Below are the code and all the weights of a small trained network. Each question names an input and a class and asks about switching units off, where a switched-off unit gives its printed mean instead of its output.

import numpy as np


def w(rows, s, z=0):
    codes = np.array(rows[::2]) - 128.0
    scale = np.full(codes.shape[1], s)
    scale[-1] = z or s
    return codes * scale


def f(y):
    return np.maximum(y, 0)


def log_softmax(a):
    a = a - a.max(-1, keepdims=True)
    return a - np.log(np.exp(a).sum(-1, keepdims=True))


def net(x, mask):
    res = np.array(x, float).reshape(1, 4) / 4 @ E
    y = f(res @ A[0][:, :-1].T + A[0][:, -1])
    res = res + np.where(mask, y, B[0][:, -1]) @ B[0][:, :-1]
    return log_softmax(res[-1] @ U[:, :-1].T + U[:, -1])


A, B = {}, {}
E = w([
[136,132,63,124,91,196,47,255],'x0',
[24,159,109,101,180,157,126,128],'x1',
[145,67,156,24,92,186,185,143],'x2',
[130,128,124,126,129,126,129,129],'x3',
],0.008)
A[0] = w([
[119,131,125,111,122,152,166,120,75],'N1',
[168,100,116,129,92,130,106,142,114],'N2',
[96,130,105,146,138,145,61,189,1],'N3',
[138,104,170,136,77,126,190,62,48],'N4',
[202,73,137,85,57,155,98,191,92],'N5',
[97,180,89,143,97,171,71,185,5],'N6',
[94,89,141,3,117,151,191,125,59],'N7',
[83,123,109,148,180,116,125,117,156],'N8',
[249,127,149,182,84,87,118,111,152],'N9',
[95,122,102,85,161,160,126,146,191],'N10',
[161,84,110,73,68,195,123,168,116],'N11',
[64,116,112,84,128,148,118,147,181],'N12',
[155,175,102,208,122,87,75,140,245],'N13',
[71,158,70,149,96,182,58,202,211],'N14',
[141,167,142,137,103,151,163,111,97],'N15',
[157,142,166,84,152,99,118,102,143],'N16',
[159,122,145,134,124,114,182,75,130],'N17',
[172,184,103,246,128,92,48,135,22],'N18',
[84,113,114,174,151,126,127,100,125],'N19',
[50,173,163,183,178,99,128,75,160],'N20',
],0.011,0.0067)
B[0] = w([
[136,107,94,144,187,96,152,96,139],'N1',
[129,163,113,90,134,129,125,124,162],'N2',
[105,125,137,241,129,134,158,118,164],'N3',
[146,57,134,77,152,141,114,145,180],'N4',
[129,219,109,68,80,103,148,119,209],'N5',
[114,69,121,253,139,124,151,101,176],'N6',
[133,42,173,200,174,125,93,150,200],'N7',
[152,185,110,130,122,130,119,114,172],'N8',
[120,48,169,165,186,153,106,152,222],'N9',
[109,99,101,182,124,131,151,118,191],'N10',
[129,208,90,60,111,128,117,130,208],'N11',
[133,87,150,182,132,138,153,108,191],'N12',
[90,125,109,216,97,140,154,79,233],'N13',
[159,76,185,23,168,111,99,149,255],'N14',
[88,117,115,99,155,133,97,109,136],'N15',
[102,129,130,159,146,133,123,141,168],'N16',
[135,71,129,155,158,112,116,154,192],'N17',
[148,36,165,31,192,129,129,168,192],'N18',
[128,169,110,134,103,143,133,147,159],'N19',
[128,214,83,144,43,132,133,101,215],'N20',
],0.017,0.011)
U = w([
[79,104,116,248,129,133,148,86,186],'0',
[132,91,155,100,156,128,95,173,185],'1',
[118,254,51,109,56,117,135,94,2],'2',
],0.0085,0.00088)

Each question gives the input, the list of numbers given to net, and the class t.
The units are the neurons (one row each of A and B). Each row of codes is followed by its name. A weight is (code - 128) times the scale printed after its matrix; where a second scale follows, it is the last column's (A, B and U).
mask holds one flag per neuron, in row order. A switched-off neuron (its flag False) gives its mean, the last column of its row in B, instead of its output. The means were averaged over made-up inputs and are rounded, as every weight is.
A unit's drop is (log p(t) with every unit on - log p(t) with that unit switched off) / (log p(t) with every unit on - log p(t) with every unit switched off).
The circuit of an input: a set's keep is (log p(t) with only the set's units on - log p(t) with every unit switched off) / (log p(t) with every unit on - log p(t) with every unit switched off). Starting from the 12 units with the biggest drops (on a tie, the unit counted first), units are removed one at a time, each time the one whose removal leaves the highest keep (on an exact tie, the one counted first), for as long as the keep stays at least 0.8.
circuit, biggest first: the units of the circuit, biggest drop first
most important unit: the unit with the biggest drop
top k neurons: the k neurons with the biggest drops, biggest first
drop when u is switched off: that unit's drop, to one decimal
input [2,-6,4,7], class 2: circuit, biggest first => [N5]
input [5,-2,8,-5], class 2: top 2 neurons => [N5 N11]
input [-5,-4,2,-8], class 1: top 3 neurons => [N13 N4 N6]
input [7,7,-1,2], class 0: top 2 neurons => [N6 N3]
input [1,-4,1,5], class 2: top 3 neurons => [N14 N7 N18]
input [5,-3,8,1], class 2: top 2 neurons => [N5 N11]
input [0,8,-5,-8], class 2: top 4 neurons => [N20 N9 N7 N8]
input [8,4,-2,4], class 0: top 3 neurons => [N6 N3 N13]
input [-5,4,0,-7], class 2: top 2 neurons => [N20 N9]
input [8,-5,-8,-7], class 1: top 2 neurons => [N18 N14]
input [1,-8,-8,3], class 1: top 2 neurons => [N18 N6]
input [-3,6,-1,-4], class 2: drop when N20 is switched off => 0.1
input [8,-5,6,3], class 2: drop when N5 is switched off => 0.5
input [-1,7,8,0], class 0: most important unit => N14
input [7,-3,-7,8], class 1: drop when N18 is switched off => 8.3
